Here is a tiny trained network, its code and every weight. The questions are about switching its units off for an input and a class, where a switched-off unit gives its printed mean instead of its output.

import numpy as np


def w(rows, s, z=0):
    codes = np.array(rows[::2]) - 128.0
    scale = np.full(codes.shape[1], s)
    scale[-1] = z or s
    return codes * scale


def f(y):
    return np.maximum(y, 0)


def log_softmax(a):
    a = a - a.max(-1, keepdims=True)
    return a - np.log(np.exp(a).sum(-1, keepdims=True))


def net(x, mask):
    res = np.array(x, float).reshape(1, 7) / 4 @ E
    y = f(res @ A[0][:, :-1].T + A[0][:, -1])
    res = res + np.where(mask, y, B[0][:, -1]) @ B[0][:, :-1]
    return log_softmax(res[-1] @ U[:, :-1].T + U[:, -1])


A, B = {}, {}
E = w([
[78,168,105,237,165,46],'x0',
[56,78,159,44,155,144],'x1',
[216,172,20,49,120,88],'x2',
[71,146,60,60,186,111],'x3',
[128,201,72,183,20,254],'x4',
[203,70,103,173,9,4],'x5',
[139,17,55,130,134,163],'x6',
],0.0068)
A[0] = w([
[158,55,147,167,106,70,222],'neuron 0',
[195,169,63,100,93,107,208],'neuron 1',
[23,147,108,142,127,208,151],'neuron 2',
[175,147,114,74,248,198,186],'neuron 3',
[76,129,156,81,151,34,224],'neuron 4',
[134,112,127,196,164,81,157],'neuron 5',
[95,120,166,160,96,147,122],'neuron 6',
[166,130,106,117,77,85,229],'neuron 7',
[142,98,194,60,94,175,188],'neuron 8',
[196,205,162,210,71,148,153],'neuron 9',
[131,186,146,178,108,208,254],'neuron 10',
[143,158,69,54,84,130,199],'neuron 11',
[173,101,112,159,156,121,216],'neuron 12',
],0.015,0.0028)
B[0] = w([
[137,42,177,193,123,112,211],'neuron 0',
[199,137,68,111,109,92,225],'neuron 1',
[60,116,46,182,163,180,222],'neuron 2',
[58,104,163,6,67,147,233],'neuron 3',
[151,175,123,111,241,99,198],'neuron 4',
[114,103,150,163,142,70,182],'neuron 5',
[141,157,141,167,138,146,172],'neuron 6',
[194,112,95,139,111,122,203],'neuron 7',
[182,122,185,125,138,230,207],'neuron 8',
[128,211,171,168,45,75,248],'neuron 9',
[83,187,109,167,97,121,231],'neuron 10',
[149,111,70,96,104,127,214],'neuron 11',
[114,99,128,124,98,100,170],'neuron 12',
],0.023,0.015)
U = w([
[116,203,146,182,67,103,144],'0',
[195,96,207,144,149,192,52],'1',
[222,97,47,117,62,103,144],'2',
[133,1,192,196,153,47,34],'3',
[106,144,144,89,229,61,71],'4',
[75,114,150,39,105,139,225],'5',
[75,109,77,171,147,170,255],'6',
],0.0095,0.002)

Each question gives the input, the list of numbers given to net, and the class t.
The units are the neurons (one row each of A and B). Each row of codes is followed by its name. A weight is (code - 128) times the scale printed after its matrix; where a second scale follows, it is the last column's (A, B and U).
mask holds one flag per neuron, in row order. A switched-off neuron (its flag False) gives its mean, the last column of its row in B, instead of its output. The means were averaged over made-up inputs and are rounded, as every weight is.
A unit's drop is (log p(t) with every unit on - log p(t) with that unit switched off) / (log p(t) with every unit on - log p(t) with every unit switched off).
The circuit of an input: a set's keep is (log p(t) with only the set's units on - log p(t) with every unit switched off) / (log p(t) with every unit on - log p(t) with every unit switched off). Starting from the 12 units with the biggest drops (on a tie, the unit counted first), units are removed one at a time, each time the one whose removal leaves the highest keep (on an exact tie, the one counted first), for as long as the keep stays at least 0.8.
units of the circuit, in order: the units of the circuit, biggest drop first
unit that matters most: the unit with the biggest drop
top k neurons: the k neurons with the biggest drops, biggest first
drop of u: that unit's drop, to one decimal
input [5,-7,5,7,-6,0,-6], class 4: units of the circuit, in order	(neuron 4)
input [6,7,0,-3,8,-5,-4], class 6: top 2 neurons	(neuron 2; neuron 1)
input [-3,2,-2,-7,-6,-5,1], class 1: top 3 neurons	(neuron 8; neuron 10; neuron 11)
input [3,-3,6,7,6,-6,2], class 5: top 2 neurons	(neuron 3; neuron 7)
input [-7,7,-7,-6,-1,-7,3], class 1: top 3 neurons	(neuron 8; neuron 6; neuron 11)
input [-4,2,-1,4,6,7,-8], class 2: top 3 neurons	(neuron 11; neuron 1; neuron 7)
input [4,7,0,-1,-5,3,-1], class 3: top 4 neurons	(neuron 0; neuron 3; neuron 5; neuron 10)
input [-4,3,-1,-3,3,-4,-2], class 6: top 2 neurons	(neuron 2; neuron 9)
input [7,4,3,-4,-6,2,-5], class 3: top 2 neurons	(neuron 0; neuron 5)
input [-2,2,5,2,8,4,-8], class 2: top 2 neurons	(neuron 1; neuron 11)
input [5,5,2,-5,-6,-8,0], class 5: top 2 neurons	(neuron 3; neuron 1)
input [2,-7,8,0,8,3,-8], class 2: top 3 neurons	(neuron 1; neuron 7; neuron 11)
input [8,-2,7,4,-6,-6,-5], class 4: drop of neuron 4	1.1
input [-4,5,0,8,-3,0,1], class 5: drop of neuron 2	0.0
input [-1,1,1,-6,-4,-8,5], class 5: unit that matters most	neuron 3
input [3,3,2,-6,-7,-7,-4], class 4: drop of neuron 4	1.5
